How the points are linked:
from | n a k b s
Dod | Gab Mag Tad Rut Mot
Bes | Zez Fur Bel Fab Nok
Ped | Bet Gon Dod Pek Rut
Pok | Gom Puz Gen Riz Lum
Bet | Mag Lel Gab Vel Ped
Kol | Buf Goz Led Bod Vus
Vip | Mes Zal Ton Bir Lag
Rif | Lak Por Kig Kav Vir
Tep | Duf Dus Beb Von Neb
Num | Met Geb Guk Mul Zok
Vez | Did Rop Dus Nif Nud
Sez | Fur Nup Zez Naf Nav
Lok | Lum Kup Nif Gom Rop
Rup | Nus Bes Kup Vuv Geg
Ges | Sim Bol Kol Sek Bod
Dok | Buz Vip Zag Lil Tid
Lum | Pok Tik Seg Mak Lok
Pav | Zad Rif Kam Sor Fim
Puz | Geg Suk Mak Nus Tik
Bar | Lep Leb Ren Foz Vav
Fot | Mam Lil Feb Dok Zag
Lof | Foz Beb Zal Sog Lep
Foz | Gel Bul Vav Leb Lof
Let | Vus Ges Vid Buf Vis
Kel | Fab Naf Suk Sez Zez
Kup | Tik Bel Pok Geg Riz
Bod | Ges Rog Vus Goz Siz
Rog | Bol Lov Sim Rul Bem
Fab | Nav Kof Nok Fur Kel
Bof | Vid Vus Zat Led Ret
Vig | Bok Sor Miv Pav Kam
Lag | Vip Lir Buz Sos Zik
Sos | Bir Bar Zik Lir Mes
Bir | Ren Lep Lag Zal Sos
Mot | Dod Bet Mul Vuz Geb
Rul | Miv Bok Bem Lov Pom
Pap | Sok Ret Nup Zat Fol
Big | Zat Vid Tif Dar Sok
Kig | Sor Lup Bok Vir Zad
Ren | Lir Lof Vip Vav Bir
Nus | Bel Zez Tik Suk Rup
Fol | Pap Dar Sus Big Tif
Lup | Kav Fiz Sul Gif Lak
Sok | Big Bof Zer Mal Pap
Suk | Nok Nav Rup Zez Vuv
Vuv | Suk Fab Geg Bes Bel
Miv | Vit Fim Rog Kam Rul
Kam | Vig Kig Rul Fim Lov
Sor | Sul Kav Fim Rif Kig
Sul | Vir Pag Pav Lak Sor
Lir | Zal Foz Mes Bar Ren
Pom | Rul Vig Sek Vit Bol
Mes | Sos Vav Lil Ren Vip
Vit | Lov Pav Bol Vig Miv
Zag | Fot Ton Gil Tid Nuv
Fur | Peg Zer Kel Kof Sez
San | Nif Lum Par Gen Did
Bem | Rog Vit Ges Pom Sek
Ser | Zud Feb Gub Vof Nis
Nok | Bes Sez Nus Kel Suk
Guk | Raf Gez Gif Zok Fiz
Vis | Let Bod Bof Kol Led
Rop | Lok Riz San Pok Gen
Mav | Led Buf Dar Let Vid
Fiz | Guk Met Pag Zup Zas
Zez | Kel Peg Vuv Nav Bes
Siz | Bod Bem Let Sim Buf
Gen | Rop Mak Did Lum Seg
Tad | Reb Vuz Num Mot Mul
Sek | Bem Miv Bod Bol Goz
Nul | Gil Fot Ser Fup Vof
Por | Zas Zok Lup Guk Gif
Buz | Ton Mes Fot Zik Dok
Pag | Gif Raf Rif Zas Kav
Sog | Leb Neb Lep Beb Gel
Lov | Kam Zad Pom Bok Vit
Ret | Bof Let Big Mav Dar
Zok | Num Reb Fiz Gez Zup
Nud | Vez Gen Riv San Par
Rad | Vof Nuv Lel Gil Zud
Bol | Pom Kam Goz Miv Rog
Duf | Gos Zir Bul Ruv Tep
Tid | Dok Lag Nuv Ton Mam
Vav | Bar Sog Bir Lof Zal
Bok | Fim Sul Vit Zad Vig
Peg | Naf Tif Fab Sus Fur
Gif | Por Zup Lak Fiz Pag
Buf | Siz Sek Vis Ges Kol
Gil | Feb Mam Zud Nuv Nul
Zik | Lag Ren Dok Mes Lil
Nis | Ser Gil Vel Rad Lel
Von | Ruv Nud Neb Dus Gos
Kav | Pag Guk Vir Por Lup
Gos | Von Par Rof Riv Duf
Lil | Zik Bir Tid Vip Ton
Gon | Lel Vof Mag Ser Gub
Dus | Zir San Gos Nud Riv
Zad | Kig Lak Vig Sul Pav
Vid | Mav Kol Mal Vis Bof
Zer | Tif Zat Naf Pap Nup
Feb | Fup Tid Rad Zag Gil
Gab | Vuz Pek Reb Ped Dod
Seg | Gen Gom Vez Lok Nif
Ruv | Riv Vez Tep Zir Von
Vir | Rif Gif Zad Lup Sul
Lak | Lup Zas Sor Pag Rif
Nif | Seg Pok Nud Rop San
Tif | Fol Mal Kof Sok Zer
Mag | Pek Nis Vuz Gub Bet
Zas | Fiz Num Kav Raf Por
Kof | Sus Pap Sez Zer Naf
Zup | Zok Tad Zas Met Raf
Gom | Mak Geg Rop Kup Pok
Bul | Rof Von Sog Tep Beb
Zir | Par Nif Von Vez Dus
Reb | Geb Rut Met Dod Tad
Riv | Dus Did Duf Par Ruv
Gez | Mul Dod Zup Reb Met
Geg | Rup Nok Riz Bel Puz
Did | San Lok Zir Seg Vez
Sim | Goz Pom Buf Bem Ges
Leb | Bog Tep Lof Bul Sog
Zud | Rad Fup Gon Nul Ser
Fup | Nuv Dok Vof Fot Feb
Nuv | Zag Buz Nul Mam Fup
Rut | Ped Gub Mot Mag Vuz
Pek | Vel Ser Rut Gon Mag
Ton | Lil Sos Mam Lag Buz
Mak | Riz Rup Lok Tik Gom
Beb | Bul Gos Gel Neb Bog
Vel | Gub Zud Ped Lel Pek
Dar | Ret Vis Sok Vid Mal
Fim | Pav Vir Lov Kig Bok
Vof | Nul Zag Nis Feb Rad
Zal | Vav Gel Sos Lep Lir
Naf | Kof Fol Nav Nup Peg
Tik | Puz Vuv Gom Rup Kup
Rof | Neb Ruv Leb Duf Bul
Geb | Mot Ped Gez Gab Reb
Riz | Kup Nus Lum Puz Mak
Nav | Sez Sus Bes Peg Fab
Vuz | Rut Vel Geb Bet Gab
Bog | Beb Duf Foz Rof Leb
Mam | Tid Zik Fup Buz Fot
Neb | Tep Riv Bog Gos Rof
Sus | Nup Sok Fur Tif Kof
Raf | Zup Mul Por Num Guk
Bel | Vuv Kel Puz Nok Nus
Gub | Gon Rad Bet Nis Vel
Vus | Kol Sim Mav Siz Let
Mul | Tad Gab Zok Geb Gez
Lel | Nis Nul Pek Zud Gon
Gel | Sog Rof Bar Bog Foz
Lep | Lof Bog Lir Gel Bar
Met | Gez Mot Raf Tad Num
Mal | Dar Led Pap Bof Zat
Nup | Zer Big Peg Fol Sus
Led | Vis Siz Ret Vus Mav
Goz | Sek Rul Siz Rog Sim
Par | Nud Seg Ruv Did Zir
Zat | Mal Mav Fol Ret Big

The rows follow the links: the fewer symbols apart two points are, the more alike their rows tend to be.

Each row is also shifted at random along 6 hidden directions that mean nothing.

The rows of 90 points, shuffled:
Each row is one point's numbers.
1:  -45    16  -170    55   -39  -147  -103   147    -7    14     6    32   -53    37    39   -42    37   -10    54   -40    38    47   -67   -34    37    37   -33   -68    57    30    92    24    33    35    46     5
2:   87   107  -117   -32    56  -113    49    50    31    -1    42    15  -154   154   116   125  -117   -70   163   -30    43    21  -143   146   160    58    57   -15  -114    14   -22    53   -77    -4    15  -112
3:  186    42    39    80    -9   -78   -32   126   -31     8    -7    46    48   -58   -81   -87    83    59     9   -61     4    51    -7  -104    -7    35   -71   -82    78    43    43     6   113    43    28    81
4:  -77    92  -149    15    48    67   -36   -10    26    36   -33    -5   -93    74   -52   -32   -45    36    -6    50   -22   -76   -25     7    59    69   -43   -13   -70    40   -94    81  -100     0   -36    74
5:   -6    19    11   -42    43   -61    70   111    77   -35   -13   115  -131   115    -8     1     6    44   144    48   165   133   -27    96   207    50  -112   -90   -93    -2  -173    18   -41    -7   -39    39
6:  -85    41    49   -37    20  -153    98    50    12     9    45    12   -77   125    44   165   -10  -109    61   -52    62    79   -88     4   126    60    62   -84   -76    59    76    61    13    15    -8   -63
7: -114    42  -107    15    15   -99   -28   108    23    15   -12    40   -75    79   -19    -1    14    -3    46   -15    42    52   -60   -29    82    62   -63   -73   -33    58    -2    64    14    27   -15    45
8:  152    -9   -24    65   -86   -63   -43     9   -54    42    53   -59    25   -14    81    12    37   -45   -25   -43    27   -48    -1     0   -40   -29   132   -24   125   -35   173   -37     6   -17   118   -85
9:   15     2   -60   -13   -11  -138    23    38     7    15    44   -25   -81   122    85   150    25  -143    11   -32   105    49   -41   -52   113    45    85   -85   -27    44   163    67   -26    23    11   -67
10:   52    49   169   -23    67    50   130    15    34   -20   -17    55   -13    34  -107    26    33    48    26    17    71    53    50   -25   114    49   -82   -83   -79    25  -131    18     6    14   -71    90
11:  -94    76    95    12    56     8    51    35   -24   -23   -10    25    53   -47   -83     9     1    28    26   -62   -96     5   -11   -80   -10    49   -64   -32   -29    46   -14    -1    79    67   -58    61
12:  162    43   -89    12    92   299   -21  -124    46     3   -85   -52   -16    20  -145   -51    42    56  -148   128    55  -137   203  -159    53    45  -109   -20   -74    12  -127    69  -155    31  -131   192
13: -225    60   -71   -43    66   -32     7    44    19   -52    -8    42   -57    28    29    38   -86   -13   120   -28   -84    27   -86    38    50    51   -59    18   -96    23   -51    13    -7    53   -69   -14
14: -168     2   -13   -36    50    45     9   -77   -18   -31    -7   -65    47   -16    -4   121    -4  -117   -80   -37   -96   -43    39  -181   -39    33    20    10   -55    58   142    42     3    86  -106    11
15:  157    37    96    -4    59   126    40   -69   -11   -46   -19    -5    47   -74   -53    -5    -4    18   -12     8   -63   -41    64   -66    -9    23   -27    16   -26     0   -32   -12   -19    41   -66    51
16:  -79    35    78   -71   104   -69   109   103    28  -110     4    74     3    24    20   121   -33   -39   167   -86    15   130   -21   -31   110    30  -115   -41  -116    10   -37   -34    93   107  -117   -21
17:   54    -1   349    26   -79  -124   139    12   -64    16    78    32    57   -60    -4    47    74   -22    24   -67    -1    76   -47    22     5    18   142   -91    98     7   116   -51    86   -26   101   -56
18:  -19   -73   -45   -48    15    -5    43    36    61   -39    -4     2   -65   127    34   124    96   -95   -15    40   242    82   128  -115   172    13   -42  -118   -53    -9    54    23   -57    51   -77    22
19: -144    82    25    18    57    45     9    42    -5   -20   -35    41    23   -44  -101   -56   -12    77    35   -24  -101   -11   -12   -52    -6    55  -111   -19   -35    40   -85     7    44    56   -66    98
20:  303    97   -91   128     6   -27  -113   119   -48    32   -26    14    53   -79   -92  -152    47    98    -9   -64   -63   -37   -18  -107   -61    38   -85   -36    95    46    32    22    95    44    43   101
21:  268    41   151    27   -43   -42    66    -2    -9    26    42    49   -70     9    13   -44     8    41    72    35    53    27   -63   143    87    37    91   -50    41   -17   -52    -6   -65   -76   101   -28
22:  139     7   338    38   -85   -61   120   -11   -58    23    65    40    39   -77   -19   -22    64    37    26   -21     1    43   -33    77     5    12   130   -72   110   -20    36   -63    34   -58   119   -33
23: -133    93   -47     5    67    83   -17    44    28   -25   -51    77   -51   -17   -85  -120   -59   136    95    38   -82   -21   -39    68    40    59  -145    11   -65     8  -216     4   -38    18   -56   103
24: -136    81     2   -24    71   -19    53    53    20   -30    -7    44   -41    41   -26    39   -52    16    99   -29   -35    27   -52    15    77    56   -72   -29   -92    30   -79    15    13    47   -62    23
25: -285   -26   280   -27   -67   -39   144    -9    -3    16    40    60   -15     6   -21    13    36    43    48    26    38    65   -26   126    58     9    68   -72    25   -30   -68   -59    -3   -61    57   -18
26:  -34   -43    84   -16   -26   -36    63    42    19   -20    19    34   -28    48    19    47    73   -20    31    15   146    76    53   -11   106     5    -2   -94    11   -27    16   -28   -11     7     2    -3
27:   94    76   -90    31    43   108   -27    -5    36    31   -47    21   -81    49   -95   -92    -2    91   -18    86    37   -59    28     7    76    59   -82   -33   -45    21  -154    65  -104   -19   -30   122
28:   90    70    65     7    56    78    65   -41     1     7   -11   -16     1    18   -76    39     9     2   -35     5    -3   -41    44   -71    47    50   -12   -43   -50    36   -28    41   -26    24   -51    64
29:   76    -1  -144    42   -20   -49   -83   114    22    -2   -14    45   -69    40    13   -77    53    34    49    23   108    41     9   -13    82    27   -73   -68    38    -6    -8    11   -28    17    21    46
30: -208    11   -56   -12    50   -79   -48    94   -22   -70   -17    29    66   -71     2    20   -18   -34    59  -104  -136    58   -48  -128   -60    21  -102    18   -21    50    87   -10   136   119   -86    11
31:  -86   -33    87    44   -45   -42    -2   135   -11   -20    -8    71    71   -66   -50  -103    85   110    54   -36    55    77    42    -8   -13   -35  -105   -66    94   -45   -45   -97   119    23    35    52
32: -158   136  -103    63    14   -91   -66   106   -36    35    -4    34   -26   -18   -33   -83   -70    70    89   -72  -170   -35  -163    43   -39    69   -38     2     9    62   -24    31    56    24    37    23
33:   69   153    81   113   -34   -24   -30     8   -82    87    15    12    23  -100   -94  -153   -43   124    11   -44  -224   -99  -151    78  -108    67    67    14    91    53   -28    20    35   -47   118    39
34:  -44    71  -129    59   -14  -125   -71    90   -24    50     8    -5   -41    42    -5    -7     7   -27     2   -56   -40    -6   -97   -58     3    60    11   -51    25    77   103    74    35    27    36    14
35: -117    61   -35   -35    92   -87    60   115    24   -57    -1    36   -20    73     4   124   -21   -54   108   -89    25    83   -30   -74   104    48  -100   -65  -106    46    12    21    80   102   -99     0
36:   37    53   180   -56    66    16   145   -53    -4   -50    32    10     1     7    16   129   -46   -56    72   -34   -35    23   -20    18    68    37    46   -11   -85     9    -8    -9    -7    31   -55   -47
37:  -88    20    87    -5    28   -56     8    29   -45   -56     8    19    92  -109    -4    20   -20   -27    43   -98  -165    37   -55   -78   -85    15   -19    29     5    37    87   -28   123    76   -42   -18
38: -133    55    -9   119  -143  -128  -102    44   -94   101    48    -5     0   -78    22  -143    -1    59     3   -41  -162   -75  -163   100  -122    28   148    -3   185    16   116   -15    18   -65   198   -42
39: -156    57   214     1   -17   -80   123   -43   -37    59    43   -14     2    28   -57   100    20   -57   -49   -40   -61     5   -73   -32    16    69   121   -73   -13    85    84    61    27   -18    24    -2
40:  -29   119     3    75   -39  -114   -26    34   -54    84    33     6   -40    -6   -19   -56   -45    32    28   -47  -141   -48  -177    76   -38    72    93   -14    49    69    38    56    15   -41   108   -13
41:  -12    15  -163   -29    74    72   -65     2    31   -62   -41     8   -31     1    17    -7   -44   -12    37    20   -33   -14    23   -54    24    23  -100    41   -76     5   -38    19   -50    67  -102    34
42: -181    17  -181    90   -82   -73  -152    48   -43    76    -2   -36   -24    -1    -9   -83    55    -9   -85    -9   -55   -65   -48   -93   -63    47    42   -44   110    55   153    58   -11     8    72    45
43:  -31    57    61     5    66   139    39   -55    -2   -13   -36   -12    37   -34  -112    -8    17    35   -57    19   -58   -59    76  -114     2    48   -63   -20   -46    33   -52    24   -19    46   -90   110
44:  -27   106   -90    49     0   110   -39  -144   -32   101    -3  -100   -51    35   -54    -3   -42   -19  -138    53  -120  -194   -27   -33   -38    77   122    17   -10    66    42   111  -143   -37    24    45
45: -275   120   -69    56     7    58   -59   -22   -24    74   -34    -6   -33   -15  -116  -112   -43    92   -44    26  -179  -120   -84     7   -55    84   -16     7    -5    73   -76    72   -46   -16     7   107
46:  273    97   -79    75    42    -1   -64   162    24   -11   -49   115   -46   -25   -91  -204     2   188   132    11    30    40   -36    68    67    42  -187   -40    15    -3  -211    -6    28     6    16   119
47:   98   -36     2    12   -33  -117    18   112    -4   -30    41    17     4    34    90    63    56   -48    80   -63   138    84    20   -11    69   -29    11   -76    53   -45   103   -62    60    37    43   -74
48:   41   -31  -316     9   -50   -96   -97    19     6    30    48  -105   -93   151   203   141   -19  -166    -5   -20   134   -53    -7    -1    57   -31   133   -11    24   -37   221    24   -91    10    66  -155
49: -229   104  -119     5    49    37   -48    31    17    -4   -35    54   -83     7   -35   -97   -99    95   100    29  -127   -46  -102   103    21    69   -82    35   -65    20  -163    25   -63     7   -30    55
50: -201   104   -10     2    42   -93    30   114    15     3    -7    80   -68    49   -41   -21   -53    62   131   -37   -49    53  -126    78    74    70   -81   -42   -66    47  -114    29    39    16   -10    33
51:   58    17   -23    46   -39    84   -43   -34    16    52   -25    23   -82    16   -69  -133    45    86   -52   117    49   -51    26    39    52    48    -1   -44    37     1   -98    42  -134   -63    39   101
52:  -58    82   -74     7    25   -89    20     7   -16    39    30   -50   -53    96    33   128   -38  -106    -2   -59   -33   -32   -85   -44    45    63    82   -38   -51    72   124    84   -11    29     1   -45
53:  182    -7   -51     4    41  -106    18   107    13   -31     8   -10     3    78    16   135    90  -116    -6   -75   154    93    60  -204   105    27   -49  -117   -25    51   161    46    79    99   -61    10
54:   64   -83    33   -29   -16    46    62   -40    24   -15    17   -56     6    76    41   132   100   -98   -76    30   211    15   165  -112    92   -33    41   -85     5   -42   105   -19   -46    25   -31   -16
55:   42     2   119    42   -62   -18    19    64    -6     4    13    83   -20   -41   -21  -131    36   124    85    32    47    42   -18   133    39     1   -10   -48    84   -57  -108   -72    -8   -52    91    21
56:   79    58   -44    39    -7    31   -27    -1    16    50   -18    26   -90    40   -59   -91     9    68    -9    73    28   -35   -26    48    64    61    -7   -39     0    26   -94    61   -96   -47    30    77
57:  -74   -27   -54   -13   -18   118    -3   -82    53    38   -26    -7  -118    99   -41   -21    58     6   -90   152   139   -42    92   -11   120    50     7   -68   -31     0   -71    67  -193   -46   -25    92
58:  -26   103    18    15    49    53    18     9     1    -1   -18    41   -33   -15   -62   -65   -56    89    69     9   -87   -36   -52    61    28    58   -55     4   -44    15  -134     9   -29     5   -19    57
59:  -87     4   166   -65    57    61    96   -60     7   -66    -5    34    25   -47   -26    49   -28    -7    39     3   -71    31    10    -7    17    23   -25    20   -74     6   -60   -19    -1    31   -86    13
60: -250   -61   -62     4   -34    17   -28     4    14    19   -16   -33   -12    57   -31    44   112   -59  -115    34   103     0   109  -172    42    21   -17   -97    20    26   108    36   -31    41   -45    72
61:   -3   -22   167     0   -47   -26    83   -27   -10    19    34     6   -15    20    -6    50    74   -35   -30    19    78    33    27   -17    65    27    86   -87    34     5    61     2   -30   -22    33    -2
62:  -71    56  -154   -52    80   -65    22    11    15   -39    24   -50   -66   119   108   208   -70  -165    60   -68     3    -2   -42   -68    92    46    33   -12  -120    39   131    60   -31    89   -81   -87
63:   95     7   138    18   -38  -103    65    34   -25    14    45    18    -6    12     8    53    60   -47    11   -36    52    60   -26   -28    55    34    75   -89    42    27   101     9    31    -2    49   -22
64:  -27   113    70    86   -50   -69   -17    17   -57    89    19    23   -22   -43   -72  -113   -23    83     4   -18  -149   -53  -150    81   -51    73    76   -18    69    63   -12    45    10   -59   112    33
65:  166    64   -33    29    58   -89    12   134     1   -26    -2    32    10    30   -25    40    30   -12    67   -88    50    68    -9  -101    69    37   -93   -78   -24    43    37    21   100    81   -39    31
66:   73    49   -98    81   -49    28  -103    16    -5    66   -22    23   -75    -7   -60  -171    26   100   -29    77   -11   -62   -32    41     8    56    -5   -29    69    18   -64    50   -92   -54    75    90
67: -119   -32   120    10   -26   -60    44   111    12   -26    -2    83    12   -10   -49   -35    95    52    52   -10    95   112    34   -33    69    15   -82  -107    38    -9   -27   -46    67    26    -2    60
68:  185    64   107    61   -34  -130    18   103   -34    21    33    67   -13   -34   -18   -71    20    58    93   -50   -15    59  -106    67    26    42    22   -58    69    21     1    -6    64   -21    94    -4
69:   72    54   114    -7    35    38    97   -38    12    21     3     0   -31    51   -68    52    18    -6   -26    23    43    -6    19   -25    83    54    18   -64   -54    39   -42    52   -41   -10   -29    49
70: -145    52   -59    56   -83  -102   -61    21   -31    81    29    12   -96    30    22   -71   -16    17    14    19   -65   -37  -143   100     3    64   108   -26    64    37    41    49   -67   -63   119   -17
71:  101    81   -71    10    40    43    12   -36    18    36    -5   -24   -81    83   -21    27   -29   -12   -14    36    22   -61   -14     6    79    60    24   -27   -59    35   -35    77   -98   -12   -13    28
72:  305    63    30     6    65     1    25    28   -21   -68    16    13    30   -51    36    33   -37   -15    99   -68   -42    13   -10   -20    21    15   -19    14   -19   -12    25   -33    38    67   -29   -37
73: -150    24  -175    12   -20    29   -66   -33    36    67   -22   -16  -143   117   -18   -29     5    -8   -64   105    52   -62   -18     7    82    72    22   -43   -32    44   -28   109  -164   -43     4    65
74:  149    36  -106    75   -38    69   -88   -59   -14    81   -17   -51   -50    17   -55   -81    51    14  -132    75     7  -110    30   -69    -3    54    55   -35    58    41    46    87  -116   -36    45    85
75:  179    70   119    23    56    90    70   -41   -22    -2    -8   -24    54   -31   -92    29    29     9   -52   -20   -26   -45    66  -115     8    39   -12   -41   -19    33     6    18    17    41   -50    69
76:  188   -44     4    83   -31   -26   -63   127   -30   -26   -17     9   109   -79   -59   -64   167    22   -55   -58    98    53   134  -231   -23   -13  -101  -109   127     0   134   -43   128    92    -6    94
77:   35    19   137   -10    88    83    63    29    -6   -84   -35    30   114   -90  -109    16    56    24    -1   -52   -34    43   110  -190    -4    20  -144   -41   -35    24   -16   -32   109   118  -133   106
78:  -92    96   -36   -19    45   -21    45   -32    -1    18    23   -26   -75    80    31    99   -79   -59    43   -20   -56   -45   -86    39    60    64    67    -6   -82    42    15    58   -62     9   -17   -42
79:  -64    20   -66   -48    79   166     0   -85    46   -45   -47    -3   -48    17   -37     1   -36     8   -15    83   -18   -52    69   -36    52    39   -74    30  -104     1  -107    35  -120    31  -118    74
80:  168    78  -196   -15    87    42   -40    28    38   -52   -17    15  -100    61    62     7   -89    -1   121    17    15   -26   -28    56   102    38   -64    29   -91   -18   -83    21   -94    41   -53   -16
81:  226    80  -198    75     1   -89  -109   125    -4    28    -7    26   -72    35    13   -84    -5    36    64   -24    19    -1   -79     9    43    45   -44   -35    33    30    11    49    -2    12    54    22
82: -144    25    80    83   -84    19   -46   -21   -47    83    -9    11    12   -69  -117  -149    75    88  -102    44   -84   -60   -18   -33   -68    56    40   -50   112    45    12    32   -20   -45    75   111
83: -277   -29    99    17   -85    18    32   -67   -29    63    24   -39    11     4   -16     6    50    -5   -92    30    -5   -53    22    10   -34    -2   111   -37    69    -8    58   -14   -38   -49    63    -2
84:  114   -44    25   -12   -21    -4    42    39    32   -25    18    26   -47    57    48    27    58    -6    51    32   183    58    73    31   120   -13    -5   -74    13   -61   -15   -42   -47    -4    15   -19
85:  -63    21   110   -24    44   -44   105    27    14    -4     4     5     1    67   -62   123    60   -64   -27   -34    74    64    34  -130    92    52   -24  -105   -64    68    47    53    48    50   -71    48
86:  -78    79  -133   -23    37   -56   -33     2    -6   -23    22    -1   -83    31   102    47  -127   -53   118   -33  -120   -30  -141    94    22    47    48    60   -63    16    20    26   -56    21    -2   -90
87: -137     7   271   -77    46    32   170  -122   -23   -44    36   -23    54   -31    -9   172   -18  -106   -19   -37   -92    13     9   -65     6    34    92    -4   -77    36    72    -1    13    37   -79   -38
88:  146     5    21   -39    94    90    25    23    35  -106   -40    55    20   -45   -26   -11    -7    32    77     7    19    51    76   -53    56     8  -147     9   -73   -22  -102   -34    10    78  -120    54
89:   94    33  -176    48   -16   -81   -88    87     6    26    -2     9   -81    63    24   -35    22   -11    20     1    61     7   -42   -25    62    47   -15   -55    24    31    54    56   -33    11    34    21
90:  161   -48   -37    20    -9    44   -21    74    36   -33   -23    38   -15    19   -11   -53   101    46    16    44   189    51   128   -52    93   -15  -100   -82    39   -54   -40   -41   -23    28   -16    65

Some points, each with its row:
Fol 59
Gif 6
Geb 21
Fiz 7
Rut 1
Let 80
Mav 77
Bet 29
Gub 18
Lel 67
Zat 87
Vel 17
Por 34
Pom 32
Ret 15
Fup 25
Rul 45
Gon 22
Vit 44
Zok 5
Raf 53
Fot 54
Met 74

Row, symbols taken left to right, then the row they reach:
62 k n k s n b a: 43
11 b a n s a: 52
56 b s a k k a: 73
28 b a n k a: 20
65 n a a s n k s k: 46
33 k n a b a: 39
79 a n n k b s n s: 16
40 k b n b a s n n k: 81
42 n b s n b n s n: 26
4 k k s n n n: 35
58 b a n n a k: 50
68 n a k k s: 3
24 a a a k k a a: 85
27 n b k a s k: 69
13 k a s n k k n s: 88
14 s a b s k a: 36
41 k a s a n: 72
12 k n k n k s b: 49
90 k b k k a a b k: 84
75 k n n a a: 71

